[[123 143]
 [146 127]
 [124 137]
 [145 130]
 [143 133]
 [122 145]
 [150 121]]
->
[[150 121]
 [146 127]
 [145 130]
 [143 133]
 [124 137]
 [123 143]
 [122 145]]

[[143 134 140 131 120 145 131 115 114 133 100]
 [122 133 122 134 138 119 129 143 144 130 151]
 [137 147 117 144 137 110 109 145 148 124 148]]
->
[[122 133 122 134 138 119 129 143 144 130 151]
 [143 134 140 131 120 145 131 115 114 133 100]
 [137 147 117 144 137 110 109 145 148 124 148]]

[[118 132 124 137 128 127 127 115 126 133 131]
 [138 125 130 118 141 134 139 134 123 125 133]
 [113 137 144 131 121 121 129 128 132 140 143]
 [132 116 135 114 133 106 137 120 134 119 127]
 [137 142 133 133 138 128 135 114 147 124 119]
 [121 138 111 127 145 129 139 123 123 133 141]
 [146 128 133 135 119 122 117 120 117 117 140]]
->
[[132 116 135 114 133 106 137 120 134 119 127]
 [138 125 130 118 141 134 139 134 123 125 133]
 [146 128 133 135 119 122 117 120 117 117 140]
 [118 132 124 137 128 127 127 115 126 133 131]
 [113 137 144 131 121 121 129 128 132 140 143]
 [121 138 111 127 145 129 139 123 123 133 141]
 [137 142 133 133 138 128 135 114 147 124 119]]

[[132 128]
 [132 125]
 [116 117]
 [127 157]]
->
[[116 117]
 [132 125]
 [132 128]
 [127 157]]

[[130 124 121 118 136 141 118 129 127 130 118 122 116 143 124]
 [113 118 115 122 110 110 133 134 136 135 119 131 129 138 121]
 [145 132 122 137 130 124 119 133 127 128 111 116 121 122 106]
 [124 123 126 137 121 133 141 133 143 134 134 116 131 130 143]
 [119 135 127 134 127 123 138 120 124 120 128 120 108 121 129]
 [134 137 129 116 130 134 144 138 135 116 128 132 128 118 129]]
->
[[113 118 115 122 110 110 133 134 136 135 119 131 129 138 121]
 [124 123 126 137 121 133 141 133 143 134 134 116 131 130 143]
 [130 124 121 118 136 141 118 129 127 130 118 122 116 143 124]
 [145 132 122 137 130 124 119 133 127 128 111 116 121 122 106]
 [119 135 127 134 127 123 138 120 124 120 128 120 108 121 129]
 [134 137 129 116 130 134 144 138 135 116 128 132 128 118 129]]

[[111 143 144 134 138 122 110 149 141 113 122 109 124]
 [147 108 107 123 123 156 131 133 132 130 154 131 146]
 [149 125 125 148 133 138 154 114 119 150 138 155 134]
 [149 114 113 144 133 150 128 135 133 128 149 128 142]
 [127 131 131 142 138 133 113 146 140 116 133 112 132]
 [126 133 134 106 118 130 155 112 119 151 130 157 129]]
->
[[147 108 107 123 123 156 131 133 132 130 154 131 146]
 [149 114 113 144 133 150 128 135 133 128 149 128 142]
 [149 125 125 148 133 138 154 114 119 150 138 155 134]
 [127 131 131 142 138 133 113 146 140 116 133 112 132]
 [126 133 134 106 118 130 155 112 119 151 130 157 129]
 [111 143 144 134 138 122 110 149 141 113 122 109 124]]

[[110 130 117 141 122 131 150 133 126 106 123]
 [118 129 125 138 122 134 136 128 129 116 124]
 [123 128 130 136 121 136 128 125 130 122 124]
 [106 131 116 145 118 135 152 133 127 101 121]]
->
[[123 128 130 136 121 136 128 125 130 122 124]
 [118 129 125 138 122 134 136 128 129 116 124]
 [110 130 117 141 122 131 150 133 126 106 123]
 [106 131 116 145 118 135 152 133 127 101 121]]

[[124 112 118 131 137 133 128 125 126 127 126 126]
 [132 147 141 125 114 117 129 138 134 127 124 126]
 [152 138 116 107 118 140 147 136 118 113 123 135]
 [114 125 135 137 130 124 126 127 127 126 129 134]
 [129 150 147 127 108 109 129 146 144 126 114 117]
 [126 106 110 131 146 142 126 114 117 130 139 134]
 [106 120 140 146 136 118 113 123 135 137 131 124]
 [147 133 117 115 123 135 137 131 124 124 127 127]]
->
[[126 106 110 131 146 142 126 114 117 130 139 134]
 [124 112 118 131 137 133 128 125 126 127 126 126]
 [106 120 140 146 136 118 113 123 135 137 131 124]
 [114 125 135 137 130 124 126 127 127 126 129 134]
 [147 133 117 115 123 135 137 131 124 124 127 127]
 [152 138 116 107 118 140 147 136 118 113 123 135]
 [132 147 141 125 114 117 129 138 134 127 124 126]
 [129 150 147 127 108 109 129 146 144 126 114 117]]
